Here is a tiny trained network, its code and every weight. The questions are about switching its units off for an input and a class, where a switched-off unit gives its printed mean instead of its output.

import numpy as np


def w(rows, s, z=0):
    codes = np.array(rows[::2]) - 128.0
    scale = np.full(codes.shape[1], s)
    scale[-1] = z or s
    return codes * scale


def norm(h):
    return h / np.sqrt((h * h).mean(-1, keepdims=True) + 1e-5)


def f(y):
    return np.maximum(y, 0)


def log_softmax(a):
    a = a - a.max(-1, keepdims=True)
    return a - np.log(np.exp(a).sum(-1, keepdims=True))


def net(x, mask):
    res = np.array(x, float).reshape(1, 8) / 4 @ E
    u = 0
    for l in range(2):
        y = f(norm(res) @ A[l][:, :-1].T + A[l][:, -1])
        res = res + np.where(mask[u : u + 6], y, B[l][:, -1]) @ B[l][:, :-1]
        u += 6
    return log_softmax(norm(res)[-1] @ U[:, :-1].T + U[:, -1])


A, B = {}, {}
E = w([
[123,117,91,175,127,154,150,190,83,75],'x0',
[124,165,125,25,138,89,49,73,149,53],'x1',
[90,98,135,163,161,182,141,198,138,235],'x2',
[145,111,94,51,92,136,199,63,113,100],'x3',
[121,164,96,194,122,116,20,195,126,184],'x4',
[233,45,94,29,67,193,129,169,127,96],'x5',
[144,114,26,108,91,223,170,185,53,78],'x6',
[40,1,120,161,247,148,208,95,160,180],'x7',
],0.0067)
A[0] = w([
[163,102,122,59,73,135,153,144,116,49,115],'0.n1',
[154,192,151,144,105,61,42,81,129,89,119],'0.n2',
[67,94,167,186,198,84,169,95,145,199,27],'0.n3',
[113,156,97,203,109,132,96,254,128,214,2],'0.n4',
[95,143,173,152,163,118,171,93,143,205,105],'0.n5',
[104,238,175,72,135,111,106,93,157,98,129],'0.n6',
],0.015,0.0025)
B[0] = w([
[155,70,90,125,123,147,171,86,129,97,226],'0.n1',
[106,198,129,97,111,71,56,37,152,182,251],'0.n2',
[81,116,156,150,135,182,221,83,208,215,229],'0.n3',
[183,113,110,182,113,192,40,217,4,109,253],'0.n4',
[70,128,143,144,210,138,182,167,143,103,199],'0.n5',
[137,144,136,117,70,48,37,115,141,99,228],'0.n6',
],0.013)
A[1] = w([
[87,150,184,121,194,123,254,186,162,138,1],'1.n1',
[140,135,93,145,144,161,102,235,57,136,15],'1.n2',
[195,58,85,54,113,128,226,119,126,18,130],'1.n3',
[125,123,147,151,153,126,109,197,65,101,57],'1.n4',
[141,144,119,109,163,119,120,208,105,119,98],'1.n5',
[176,170,154,195,127,135,121,170,76,173,151],'1.n6',
],0.015,0.0021)
B[1] = w([
[71,87,160,119,150,124,166,93,234,194,215],'1.n1',
[120,134,170,198,94,96,73,207,73,78,251],'1.n2',
[248,147,40,54,229,183,229,96,33,95,249],'1.n3',
[211,160,174,137,99,187,82,213,140,177,202],'1.n4',
[104,86,95,134,98,168,81,126,118,123,168],'1.n5',
[85,60,102,86,77,105,186,199,135,10,222],'1.n6',
],0.013,0.012)
U = w([
[129,103,159,182,79,166,52,202,64,103,197],'0',
[58,89,187,162,148,156,153,104,181,184,161],'1',
[117,186,154,102,77,50,7,40,131,133,11],'2',
[194,114,94,81,149,159,148,58,74,106,159],'3',
],0.013,0.0012)

Each question gives the input, the list of numbers given to net, and the class t.
The units are the neurons (one row each of A and B). Each row of codes is followed by its name. A weight is (code - 128) times the scale printed after its matrix; where a second scale follows, it is the last column's (A, B and U).
mask holds one flag per neuron, layer by layer. A switched-off neuron (its flag False) gives its mean, the last column of its row in B, instead of its output. The means were averaged over made-up inputs and are rounded, as every weight is.
A unit's drop is (log p(t) with every unit on - log p(t) with that unit switched off) / (log p(t) with every unit on - log p(t) with every unit switched off).
The circuit of an input: a set's keep is (log p(t) with only the set's units on - log p(t) with every unit switched off) / (log p(t) with every unit on - log p(t) with every unit switched off). Starting from all 12 units, units are removed one at a time, each time the one whose removal leaves the highest keep (on an exact tie, the one counted first), for as long as the keep stays at least 0.8.
units of the circuit, in order: the units of the circuit, biggest drop first
k most important neurons: the k neurons with the biggest drops, biggest first
k most important neurons of layer l: the k neurons of layer l with the biggest drops, biggest first
drop when u is switched off: that unit's drop, to one decimal
input [2,-2,4,6,3,7,-2,6], class 1: units of the circuit, in order	(0.n4)
input [-6,-2,-2,7,-6,1,-7,0], class 1: 3 most important neurons	(0.n4; 0.n5; 0.n2)
input [6,-2,5,-5,-7,7,-6,-8], class 3: 2 most important neurons	(0.n1; 1.n3)
input [7,-8,3,3,-6,3,0,-5], class 3: 3 most important neurons	(1.n3; 0.n1; 0.n4)
input [-8,6,0,-1,7,-6,2,4], class 1: 3 most important neurons of layer 0	(0.n3; 0.n5; 0.n4)
input [6,0,2,0,4,-2,-8,-5], class 2: 2 most important neurons	(0.n2; 0.n6)
input [-2,-4,0,-4,-3,6,1,4], class 1: 3 most important neurons of layer 0	(0.n4; 0.n6; 0.n1)
input [2,0,0,0,2,8,-7,4], class 1: 2 most important neurons	(0.n4; 0.n1)
input [4,7,8,6,0,1,-2,-5], class 2: 2 most important neurons of layer 0	(0.n6; 0.n2)
input [4,0,1,-4,-7,3,2,-4], class 3: drop when 0.n6 is switched off	0.0
input [7,-3,5,1,-5,3,-3,-4], class 3: drop when 1.n3 is switched off	1.2
input [-1,6,-2,-2,1,-2,-5,6], class 1: drop when 0.n3 is switched off	0.5
